Below is a small trained network, with its code and all its weights. Each question gives an input and a class and asks what happens when units are switched off, that is, made to give their printed mean instead of their output.

import numpy as np


def w(rows, s, z=0):
    codes = np.array(rows[::2]) - 128.0
    scale = np.full(codes.shape[1], s)
    scale[-1] = z or s
    return codes * scale


def norm(h):
    return h / np.sqrt((h * h).mean(-1, keepdims=True) + 1e-5)


def f(y):
    return np.maximum(y, 0)


def log_softmax(a):
    a = a - a.max(-1, keepdims=True)
    return a - np.log(np.exp(a).sum(-1, keepdims=True))


def net(x, mask):
    res = np.array(x, float).reshape(1, 4) / 4 @ E
    u = 0
    for l in range(3):
        y = f(norm(res) @ A[l][:, :-1].T + A[l][:, -1])
        res = res + np.where(mask[u : u + 4], y, B[l][:, -1]) @ B[l][:, :-1]
        u += 4
    return log_softmax(norm(res)[-1] @ U[:, :-1].T + U[:, -1])


A, B = {}, {}
E = w([
[126,130,133],'x0',
[203,79,222],'x1',
[177,254,170],'x2',
[120,137,145],'x3',
],0.0042)
A[0] = w([
[2,48,194,126],'0.n1',
[138,204,76,50],'0.n2',
[53,183,60,255],'0.n3',
[73,166,73,85],'0.n4',
],0.0076,0.0038)
B[0] = w([
[145,102,143,215],'0.n1',
[107,185,117,158],'0.n2',
[54,145,118,255],'0.n3',
[255,93,195,175],'0.n4',
],0.0094,0.0053)
A[1] = w([
[73,31,107,69],'1.n1',
[54,25,138,252],'1.n2',
[204,193,126,219],'1.n3',
[178,2,18,139],'1.n4',
],0.008,0.0033)
B[1] = w([
[91,169,239,194],'1.n1',
[137,138,14,254],'1.n2',
[155,158,255,183],'1.n3',
[177,145,166,207],'1.n4',
],0.0085,0.0071)
A[2] = w([
[14,62,62,48],'2.n1',
[110,255,211,119],'2.n2',
[119,14,163,3],'2.n3',
[224,80,202,158],'2.n4',
],0.0082,0.0031)
B[2] = w([
[183,255,8,194],'2.n1',
[65,83,141,245],'2.n2',
[227,146,102,147],'2.n3',
[163,83,69,254],'2.n4',
],0.0071,0.0059)
U = w([
[106,199,34,187],'0',
[160,95,251,181],'1',
[86,78,126,2],'2',
[218,59,84,184],'3',
[17,196,179,174],'4',
[114,100,146,30],'5',
],0.017,0.0096)

Each question gives the input, the list of numbers given to net, and the class t.
The units are the neurons (one row each of A and B). Each row of codes is followed by its name. A weight is (code - 128) times the scale printed after its matrix; where a second scale follows, it is the last column's (A, B and U).
mask holds one flag per neuron, layer by layer. A switched-off neuron (its flag False) gives its mean, the last column of its row in B, instead of its output. The means were averaged over made-up inputs and are rounded, as every weight is.
A unit's drop is (log p(t) with every unit on - log p(t) with that unit switched off) / (log p(t) with every unit on - log p(t) with every unit switched off).
The circuit of an input: a set's keep is (log p(t) with only the set's units on - log p(t) with every unit switched off) / (log p(t) with every unit on - log p(t) with every unit switched off). Starting from all 12 units, units are removed one at a time, each time the one whose removal leaves the highest keep (on an exact tie, the one counted first), for as long as the keep stays at least 0.8.
units of the circuit, in order: the units of the circuit, biggest drop first
k most important neurons: the k neurons with the biggest drops, biggest first
top k neurons in layer l: the k neurons of layer l with the biggest drops, biggest first
drop when u is switched off: that unit's drop, to one decimal
input [2,6,0,5], class 3: most important neuron	0.n3
input [-8,7,0,3], class 3: 2 most important neurons	1.n1, 2.n4
input [5,2,8,3], class 1: 2 most important neurons	1.n3, 0.n3
input [-8,0,-7,1], class 0: 2 most important neurons	1.n2, 0.n4
input [-7,0,8,1], class 4: units of the circuit, in order	0.n4, 2.n2
input [6,7,-1,7], class 3: 2 most important neurons	0.n3, 1.n1
input [7,2,1,4], class 1: 3 most important neurons	0.n3, 1.n2, 1.n3
input [-5,1,1,-3], class 1: 2 most important neurons	0.n3, 1.n3
input [-2,3,1,-8], class 1: 4 most important neurons	0.n3, 1.n2, 1.n3, 0.n1
input [6,-5,2,2], class 4: 3 most important neurons	0.n3, 0.n4, 1.n2
input [-2,-5,3,-1], class 4: 3 most important neurons	0.n3, 0.n4, 1.n2
input [-6,1,2,6], class 1: 2 most important neurons	0.n3, 1.n3
input [1,-2,1,-1], class 4: top 2 neurons in layer 0	0.n3, 0.n4
input [-8,1,5,-7], class 1: top 3 neurons in layer 1	1.n3, 1.n2, 1.n1
input [-3,1,1,-8], class 1: 3 most important neurons	0.n3, 1.n3, 1.n2
input [8,0,2,5], class 4: top 2 neurons in layer 0	0.n4, 0.n1
input [7,-7,8,0], class 4: most important neuron	1.n2
input [5,-1,-7,5], class 0: top 2 neurons in layer 1	1.n2, 1.n1
input [-5,3,6,-3], class 1: drop when 0.n3 is switched off	0.2
input [8,2,3,6], class 1: drop when 1.n1 is switched off	0.1
input [2,-1,6,4], class 4: drop when 0.n4 is switched off	0.2
